Here is a tiny trained network, its code and every weight. The questions are about switching its units off for an input and a class, where a switched-off unit gives its printed mean instead of its output.

import numpy as np


def w(rows, s, z=0):
    codes = np.array(rows[::2]) - 128.0
    scale = np.full(codes.shape[1], s)
    scale[-1] = z or s
    return codes * scale


def f(y):
    return np.maximum(y, 0)


def log_softmax(a):
    a = a - a.max(-1, keepdims=True)
    return a - np.log(np.exp(a).sum(-1, keepdims=True))


def net(x, mask):
    res = np.array(x, float).reshape(1, 5) / 4 @ E
    y = f(res @ A[0][:, :-1].T + A[0][:, -1])
    res = res + np.where(mask, y, B[0][:, -1]) @ B[0][:, :-1]
    return log_softmax(res[-1] @ U[:, :-1].T + U[:, -1])


A, B = {}, {}
E = w([
[122,105,98,56,45,70,104,77,124,189,133],'x0',
[165,122,137,119,174,70,139,168,153,150,93],'x1',
[160,189,131,104,14,169,209,115,15,152,253],'x2',
[16,181,46,65,116,196,161,131,133,67,76],'x3',
[221,50,154,153,68,158,86,160,255,154,167],'x4',
],0.0096)
A[0] = w([
[221,54,153,149,73,96,57,123,193,133,147,26],'n1',
[250,49,174,157,75,108,116,136,197,195,168,145],'n2',
[184,65,111,167,113,114,100,91,139,122,122,3],'n3',
[130,85,128,139,148,172,153,181,235,94,92,105],'n4',
[97,103,161,201,254,95,105,121,154,101,79,87],'n5',
[124,111,183,118,133,43,138,91,51,203,134,141],'n6',
[53,104,68,43,36,198,113,85,151,129,117,247],'n7',
],0.0082,0.0043)
B[0] = w([
[140,104,122,122,134,194,110,145,84,163,169,213],'n1',
[197,79,131,145,156,249,101,76,123,145,110,250],'n2',
[134,119,107,117,111,139,109,114,118,124,156,159],'n3',
[86,149,94,62,120,79,141,144,117,114,144,189],'n4',
[127,78,115,102,161,152,48,125,144,109,105,203],'n5',
[120,124,109,77,91,77,138,161,107,122,136,181],'n6',
[112,161,118,46,91,92,91,153,83,82,153,219],'n7',
],0.013,0.017)
U = w([
[100,135,139,190,103,105,154,97,176,169,136,1],'0',
[159,161,180,250,137,185,207,119,120,114,171,142],'1',
[137,110,117,88,109,57,163,118,144,196,102,96],'2',
[112,198,125,83,72,63,142,142,61,116,183,238],'3',
[110,148,165,169,111,118,136,82,165,152,129,3],'4',
[98,121,108,94,154,93,84,137,186,103,80,128],'5',
[146,97,125,116,143,184,79,121,103,126,136,134],'6',
],0.013,0.005)

Each question gives the input, the list of numbers given to net, and the class t.
The units are the neurons (one row each of A and B). Each row of codes is followed by its name. A weight is (code - 128) times the scale printed after its matrix; where a second scale follows, it is the last column's (A, B and U).
mask holds one flag per neuron, in row order. A switched-off neuron (its flag False) gives its mean, the last column of its row in B, instead of its output. The means were averaged over made-up inputs and are rounded, as every weight is.
A unit's drop is (log p(t) with every unit on - log p(t) with that unit switched off) / (log p(t) with every unit on - log p(t) with every unit switched off).
The circuit of an input: a set's keep is (log p(t) with only the set's units on - log p(t) with every unit switched off) / (log p(t) with every unit on - log p(t) with every unit switched off). Starting from all 7 units, units are removed one at a time, each time the one whose removal leaves the highest keep (on an exact tie, the one counted first), for as long as the keep stays at least 0.8.
units of the circuit, in order: the units of the circuit, biggest drop first
k most important neurons: the k neurons with the biggest drops, biggest first
drop when u is switched off: that unit's drop, to one decimal
input [-6,0,8,-7,2], class 1: units of the circuit, in order	(n5, n7)
input [-2,8,-3,-6,-5], class 5: 2 most important neurons	(n2, n1)
input [-7,2,-3,2,5], class 5: units of the circuit, in order	(n4)
input [4,4,-4,8,-1], class 3: 2 most important neurons	(n7, n2)
input [-6,1,5,-1,6], class 1: 2 most important neurons	(n5, n7)
input [7,-4,4,-3,1], class 3: 2 most important neurons	(n6, n5)
input [8,1,-6,2,-2], class 5: 2 most important neurons	(n1, n4)
input [-7,5,-1,1,-3], class 5: 2 most important neurons	(n2, n1)
input [4,6,-1,-3,-7], class 3: 2 most important neurons	(n2, n6)
input [-7,6,8,-4,4], class 1: 3 most important neurons	(n5, n7, n4)
input [-6,-8,1,-1,-6], class 1: 4 most important neurons	(n7, n4, n6, n5)
input [-7,-8,-1,6,-4], class 3: 2 most important neurons	(n2, n7)
input [-5,-5,0,-6,-8], class 3: 3 most important neurons	(n2, n6, n1)
input [-5,-6,-4,-1,-6], class 5: most important neuron	(n2)
input [1,3,-3,-8,-6], class 5: drop when n2 is switched off	0.4
input [-8,7,7,2,3], class 1: drop when n7 is switched off	0.3
input [8,-6,0,-1,-4], class 3: drop when n3 is switched off	0.0
